Here is a tiny trained network, its code and every weight. The questions are about switching its units off for an input and a class, where a switched-off unit gives its printed mean instead of its output.

import numpy as np


def w(rows, s, z=0):
    codes = np.array(rows[::2]) - 128.0
    scale = np.full(codes.shape[1], s)
    scale[-1] = z or s
    return codes * scale


def f(y):
    return y / 2 * (1 + np.tanh(0.7978845608 * (y + 0.044715 * y**3)))


def log_softmax(a):
    a = a - a.max(-1, keepdims=True)
    return a - np.log(np.exp(a).sum(-1, keepdims=True))


def net(x, mask):
    res = np.array(x, float).reshape(1, 6) / 4 @ E
    y = f(res @ A[0][:, :-1].T + A[0][:, -1])
    res = res + np.where(mask, y, B[0][:, -1]) @ B[0][:, :-1]
    return log_softmax(res[-1] @ U[:, :-1].T + U[:, -1])


A, B = {}, {}
E = w([
[135,129,124,119,130,125,126,122,126,143,128],'x0',
[129,129,142,130,128,139,142,129,133,126,129],'x1',
[107,155,82,169,63,217,119,235,109,206,88],'x2',
[131,126,130,126,130,134,121,130,135,127,130],'x3',
[146,125,72,47,201,107,204,246,146,93,101],'x4',
[8,145,78,49,62,163,152,81,191,112,142],'x5',
],0.014)
A[0] = w([
[111,155,175,228,44,147,66,73,111,169,133,117],'n0',
[120,123,141,107,148,136,144,151,126,129,102,55],'n1',
[45,152,72,62,52,180,135,84,169,130,114,68],'n2',
[117,129,116,140,136,149,153,114,121,133,117,52],'n3',
[117,126,149,176,45,169,68,58,125,143,121,123],'n4',
[125,127,111,143,101,197,116,191,111,169,132,71],'n5',
[133,145,70,62,161,124,181,255,154,103,76,123],'n6',
[102,135,83,173,65,179,121,191,126,198,112,82],'n7',
[134,94,167,100,183,61,121,48,135,46,141,2],'n8',
[235,114,174,241,181,119,92,176,46,164,87,76],'n9',
[127,168,100,173,70,199,106,209,91,172,58,82],'n10',
],0.011,0.0099)
B[0] = w([
[174,78,71,178,210,133,169,154,56,177,84,219],'n0',
[136,114,111,124,123,91,150,146,131,152,111,136],'n1',
[40,214,167,84,82,186,139,206,193,155,199,222],'n2',
[133,132,124,139,132,101,130,119,159,160,132,123],'n3',
[172,90,76,141,160,124,143,179,82,156,80,206],'n4',
[159,156,145,144,142,74,82,96,146,123,157,182],'n5',
[179,66,75,204,170,129,150,158,29,184,83,252],'n6',
[141,96,181,88,136,92,109,52,145,59,142,207],'n7',
[168,123,176,125,104,86,95,65,135,73,114,193],'n8',
[10,192,144,68,66,157,161,192,181,139,200,228],'n9',
[169,122,162,112,105,115,91,36,175,59,102,220],'n10',
],0.012,0.025)
U = w([
[158,81,50,148,192,147,144,221,55,175,98,190],'0',
[5,185,122,94,78,171,139,247,201,144,184,245],'1',
[157,114,149,109,132,97,100,1,174,48,133,3],'2',
],0.0089,0.00044)

Each question gives the input, the list of numbers given to net, and the class t.
The units are the neurons (one row each of A and B). Each row of codes is followed by its name. A weight is (code - 128) times the scale printed after its matrix; where a second scale follows, it is the last column's (A, B and U).
mask holds one flag per neuron, in row order. A switched-off neuron (its flag False) gives its mean, the last column of its row in B, instead of its output. The means were averaged over made-up inputs and are rounded, as every weight is.
A unit's drop is (log p(t) with every unit on - log p(t) with that unit switched off) / (log p(t) with every unit on - log p(t) with every unit switched off).
The circuit of an input: a set's keep is (log p(t) with only the set's units on - log p(t) with every unit switched off) / (log p(t) with every unit on - log p(t) with every unit switched off). Starting from all 11 units, units are removed one at a time, each time the one whose removal leaves the highest keep (on an exact tie, the one counted first), for as long as the keep stays at least 0.8.
circuit, biggest first: the units of the circuit, biggest drop first
unit that matters most: the unit with the biggest drop
k most important neurons: the k neurons with the biggest drops, biggest first
drop of u: that unit's drop, to one decimal
input [8,-6,-3,6,-8,-8], class 0: unit that matters most : n0
input [-5,3,-4,7,3,-3], class 2: 2 most important neurons : (n2; n0)
input [-2,-1,5,8,-6,6], class 0: 3 most important neurons : (n0; n4; n9)
input [5,6,-6,-6,-1,-6], class 1: 3 most important neurons : (n9; n10; n7)
input [5,7,5,-7,-3,-3], class 2: 2 most important neurons : (n10; n6)
input [-4,1,6,-5,-2,-5], class 2: 3 most important neurons : (n10; n2; n7)
input [6,-4,-5,-8,5,6], class 1: 2 most important neurons : (n2; n0)
input [6,-2,7,7,-1,-6], class 2: 3 most important neurons : (n10; n7; n2)
input [1,-7,-6,0,6,-7], class 1: 2 most important neurons : (n9; n0)
input [-6,6,-4,4,2,-3], class 2: 4 most important neurons : (n2; n8; n6; n0)
input [-6,7,-5,2,1,-3], class 2: 2 most important neurons : (n2; n8)
input [3,-4,4,-1,8,7], class 0: drop of n9 : 1.1
input [3,-7,-6,-8,-3,-8], class 1: drop of n9 : 1.5
input [0,4,0,5,6,-8], class 1: circuit, biggest first : (n9)
input [-4,6,1,-4,-8,5], class 0: drop of n0 : 1.1
